Here is a tiny trained network, its code and every weight. The questions are about switching its units off for an input and a class, where a switched-off unit gives its printed mean instead of its output.

import numpy as np


def w(rows, s, z=0):
    codes = np.array(rows[::2]) - 128.0
    scale = np.full(codes.shape[1], s)
    scale[-1] = z or s
    return codes * scale


def f(y):
    return y / 2 * (1 + np.tanh(0.7978845608 * (y + 0.044715 * y**3)))


def log_softmax(a):
    a = a - a.max(-1, keepdims=True)
    return a - np.log(np.exp(a).sum(-1, keepdims=True))


def net(x, mask):
    res = np.array(x, float).reshape(1, 8) / 4 @ E
    y = f(res @ A[0][:, :-1].T + A[0][:, -1])
    res = res + np.where(mask, y, B[0][:, -1]) @ B[0][:, :-1]
    return log_softmax(res[-1] @ U[:, :-1].T + U[:, -1])


A, B = {}, {}
E = w([
[128,128,125],'x0',
[16,1,165],'x1',
[128,128,127],'x2',
[128,128,126],'x3',
[94,195,235],'x4',
[129,128,125],'x5',
[131,127,135],'x6',
[212,28,190],'x7',
],0.01)
A[0] = w([
[254,138,128,167],'neuron 1',
[113,166,86,184],'neuron 2',
[190,206,121,255],'neuron 3',
[94,141,145,77],'neuron 4',
[14,143,132,208],'neuron 5',
[181,226,187,134],'neuron 6',
[153,48,169,113],'neuron 7',
[156,201,121,142],'neuron 8',
[197,133,56,111],'neuron 9',
],0.011,0.0059)
B[0] = w([
[193,155,143,228],'neuron 1',
[109,108,103,176],'neuron 2',
[176,129,87,250],'neuron 3',
[180,166,151,134],'neuron 4',
[76,153,177,218],'neuron 5',
[123,93,10,226],'neuron 6',
[104,95,38,180],'neuron 7',
[132,100,63,197],'neuron 8',
[167,188,191,189],'neuron 9',
],0.012)
U = w([
[155,152,118,219],'0',
[108,89,82,81],'1',
[62,87,167,211],'2',
[108,212,249,84],'3',
[221,133,223,3],'4',
],0.014,0.0037)

Each question gives the input, the list of numbers given to net, and the class t.
The units are the neurons (one row each of A and B). Each row of codes is followed by its name. A weight is (code - 128) times the scale printed after its matrix; where a second scale follows, it is the last column's (A, B and U).
mask holds one flag per neuron, in row order. A switched-off neuron (its flag False) gives its mean, the last column of its row in B, instead of its output. The means were averaged over made-up inputs and are rounded, as every weight is.
A unit's drop is (log p(t) with every unit on - log p(t) with that unit switched off) / (log p(t) with every unit on - log p(t) with every unit switched off).
The circuit of an input: a set's keep is (log p(t) with only the set's units on - log p(t) with every unit switched off) / (log p(t) with every unit on - log p(t) with every unit switched off). Starting from all 9 units, units are removed one at a time, each time the one whose removal leaves the highest keep (on an exact tie, the one counted first), for as long as the keep stays at least 0.8.
circuit, biggest first: the units of the circuit, biggest drop first
unit that matters most: the unit with the biggest drop
top k neurons: the k neurons with the biggest drops, biggest first
input [6,-7,3,-5,8,4,2,4], class 0: top 2 neurons => (neuron 6; neuron 1)
input [4,-5,1,5,-5,1,3,1], class 4: circuit, biggest first => (neuron 9; neuron 1)
input [1,1,-4,4,3,-5,-6,-1], class 3: unit that matters most => neuron 6
input [-8,-4,-5,0,2,-1,3,-5], class 1: circuit, biggest first => (neuron 6; neuron 8)
input [3,3,3,0,7,7,-2,7], class 2: circuit, biggest first => (neuron 3; neuron 6; neuron 7)
input [8,8,1,5,7,3,5,0], class 3: top 2 neurons => (neuron 6; neuron 5)
input [-6,-6,6,-4,4,0,-6,-4], class 1: top 2 neurons => (neuron 6; neuron 8)
input [1,1,8,-7,5,-5,0,-8], class 3: top 2 neurons => (neuron 5; neuron 7)
input [2,8,0,4,-7,-1,1,0], class 2: circuit, biggest first => (neuron 6; neuron 3)
input [-8,0,-6,8,-7,5,2,4], class 4: circuit, biggest first => (neuron 6; neuron 9)
input [5,5,-5,7,1,-6,-2,-6], class 3: circuit, biggest first => (neuron 6; neuron 5)
input [6,-1,6,6,-7,2,-1,-3], class 0: top 2 neurons => (neuron 9; neuron 6)
input [6,0,3,-2,-7,3,8,5], class 4: circuit, biggest first => (neuron 6; neuron 9)
input [-4,8,-5,0,-1,-4,6,-7], class 2: unit that matters most => neuron 9
input [8,7,0,4,4,8,-3,-2], class 3: top 3 neurons => (neuron 6; neuron 5; neuron 8)
input [3,-7,-6,-2,7,-8,1,6], class 0: circuit, biggest first => (neuron 6; neuron 1)
input [-6,7,-4,7,4,4,-6,-3], class 3: top 2 neurons => (neuron 6; neuron 5)
input [-8,-5,0,1,-5,5,6,1], class 4: circuit, biggest first => (neuron 9; neuron 1)
input [-3,0,6,0,-3,3,3,2], class 4: top 2 neurons => (neuron 6; neuron 8)
input [5,-7,0,-7,3,4,4,-2], class 1: circuit, biggest first => (neuron 6)
input [-4,-6,-6,-3,-4,8,-2,1], class 4: top 2 neurons => (neuron 9; neuron 1)
input [-5,3,5,-2,-2,8,7,-5], class 2: top 2 neurons => (neuron 9; neuron 1)
input [5,-8,-7,0,3,-4,1,-4], class 1: top 3 neurons => (neuron 6; neuron 8; neuron 2)
input [-6,6,-1,-8,6,-5,5,0], class 3: top 3 neurons => (neuron 6; neuron 5; neuron 8)
input [4,3,-4,4,-1,4,2,-8], class 2: top 3 neurons => (neuron 9; neuron 1; neuron 2)
